Below is a small trained network, with its code and all its weights. Each question gives an input and a class and asks what happens when units are switched off, that is, made to give their printed mean instead of their output.

import numpy as np


def w(rows, s, z=0):
    codes = np.array(rows[::2]) - 128.0
    scale = np.full(codes.shape[1], s)
    scale[-1] = z or s
    return codes * scale


def norm(h):
    return h / np.sqrt((h * h).mean(-1, keepdims=True) + 1e-5)


def f(y):
    return np.maximum(y, 0)


def log_softmax(a):
    a = a - a.max(-1, keepdims=True)
    return a - np.log(np.exp(a).sum(-1, keepdims=True))


def net(x, mask):
    res = np.array(x, float).reshape(1, 4) / 4 @ E
    u = 0
    for l in range(3):
        y = f(norm(res) @ A[l][:, :-1].T + A[l][:, -1])
        res = res + np.where(mask[u : u + 6], y, B[l][:, -1]) @ B[l][:, :-1]
        u += 6
    return log_softmax(norm(res)[-1] @ U[:, :-1].T + U[:, -1])


A, B = {}, {}
E = w([
[96,192,254,65,133,13,64,149],'x0',
[43,170,87,55,141,82,120,135],'x1',
[245,115,118,34,215,113,47,74],'x2',
[121,228,134,74,146,221,116,169],'x3',
],0.0072)
A[0] = w([
[164,209,201,36,143,58,88,125,132],'L0N0',
[226,209,251,85,135,120,85,134,161],'L0N1',
[201,92,144,123,154,133,100,120,59],'L0N2',
[241,47,133,139,155,123,93,110,159],'L0N3',
[111,194,188,85,123,89,89,140,3],'L0N4',
[242,74,158,106,141,92,99,118,3],'L0N5',
],0.015,0.0045)
B[0] = w([
[118,171,110,95,185,164,71,156,252],'L0N0',
[94,86,130,123,111,185,8,191,246],'L0N1',
[172,126,161,215,178,129,149,144,176],'L0N2',
[186,139,155,105,73,125,197,88,225],'L0N3',
[80,125,135,157,194,100,195,112,195],'L0N4',
[186,121,125,105,81,70,152,62,194],'L0N5',
],0.015,0.013)
A[1] = w([
[79,146,78,88,172,130,79,142,2],'L1N0',
[184,138,87,86,169,168,109,110,99],'L1N1',
[88,209,101,24,211,99,104,132,95],'L1N2',
[35,210,162,45,158,36,127,136,76],'L1N3',
[106,177,140,173,167,166,189,146,50],'L1N4',
[143,185,125,170,141,251,181,157,149],'L1N5',
],0.019,0.002)
B[1] = w([
[19,25,103,106,190,127,154,102,222],'L1N0',
[161,203,89,209,105,175,129,135,196],'L1N1',
[84,21,144,45,248,97,52,185,247],'L1N2',
[144,121,82,123,23,225,108,102,221],'L1N3',
[148,241,168,192,163,139,185,183,186],'L1N4',
[146,143,110,114,57,193,60,125,235],'L1N5',
],0.013,0.015)
A[2] = w([
[141,192,48,141,175,148,164,80,4],'L2N0',
[194,154,144,115,183,74,214,70,67],'L2N1',
[135,125,208,139,158,48,68,118,176],'L2N2',
[250,144,91,104,163,131,56,83,93],'L2N3',
[169,147,107,165,200,19,189,59,39],'L2N4',
[189,170,166,65,172,91,65,150,59],'L2N5',
],0.017,0.0026)
B[2] = w([
[120,98,154,122,67,148,48,149,167],'L2N0',
[179,44,130,63,101,129,34,26,195],'L2N1',
[97,202,100,173,195,152,119,120,159],'L2N2',
[10,216,55,90,26,163,196,141,254],'L2N3',
[128,150,162,105,198,49,180,146,177],'L2N4',
[182,94,118,227,118,216,177,150,182],'L2N5',
],0.013,0.0099)
U = w([
[157,205,98,161,60,208,142,152,198],'0',
[204,116,122,77,104,39,224,46,69],'1',
[69,90,98,93,237,153,49,185,230],'2',
[109,135,190,196,183,3,185,166,5],'3',
],0.011,0.0022)

Each question gives the input, the list of numbers given to net, and the class t.
The units are the neurons (one row each of A and B). Each row of codes is followed by its name. A weight is (code - 128) times the scale printed after its matrix; where a second scale follows, it is the last column's (A, B and U).
mask holds one flag per neuron, layer by layer. A switched-off neuron (its flag False) gives its mean, the last column of its row in B, instead of its output. The means were averaged over made-up inputs and are rounded, as every weight is.
A unit's drop is (log p(t) with every unit on - log p(t) with that unit switched off) / (log p(t) with every unit on - log p(t) with every unit switched off).
The circuit of an input: a set's keep is (log p(t) with only the set's units on - log p(t) with every unit switched off) / (log p(t) with every unit on - log p(t) with every unit switched off). Starting from the 12 units with the biggest drops (on a tie, the unit counted first), units are removed one at a time, each time the one whose removal leaves the highest keep (on an exact tie, the one counted first), for as long as the keep stays at least 0.8.
circuit, biggest first: the units of the circuit, biggest drop first
unit that matters most: the unit with the biggest drop
top k neurons in layer l: the k neurons of layer l with the biggest drops, biggest first
drop of u: that unit's drop, to one decimal
input [6,-4,2,-4], class 0: top 2 neurons in layer 2	[L2N5, L2N3]
input [1,-7,-6,-2], class 0: unit that matters most	L0N5
input [5,-8,-7,-3], class 3: circuit, biggest first	[L0N0, L1N3, L0N1]
input [3,-7,-8,-8], class 3: circuit, biggest first	[L1N3, L1N5, L0N1]
input [-3,4,-8,-7], class 3: top 3 neurons in layer 0	[L0N0, L0N1, L0N3]
input [-4,6,8,-1], class 1: top 2 neurons in layer 2	[L2N1, L2N4]
input [-1,1,5,-1], class 1: top 3 neurons in layer 0	[L0N5, L0N3, L0N2]
input [2,-1,-8,0], class 0: top 2 neurons in layer 0	[L0N1, L0N0]
input [-5,-4,0,-5], class 1: top 2 neurons in layer 0	[L0N0, L0N1]
input [-1,-2,-3,3], class 0: top 2 neurons in layer 0	[L0N0, L0N1]
input [-5,-1,2,-2], class 1: top 3 neurons in layer 0	[L0N0, L0N1, L0N3]
input [3,2,-5,-3], class 0: top 2 neurons in layer 0	[L0N0, L0N1]
input [-5,-4,-5,-5], class 0: drop of L0N5	2.5
input [2,-4,-6,4], class 0: circuit, biggest first	[L1N2]
input [-2,3,2,-3], class 1: drop of L0N1	0.1
input [-7,-8,8,1], class 1: drop of L0N3	0.1
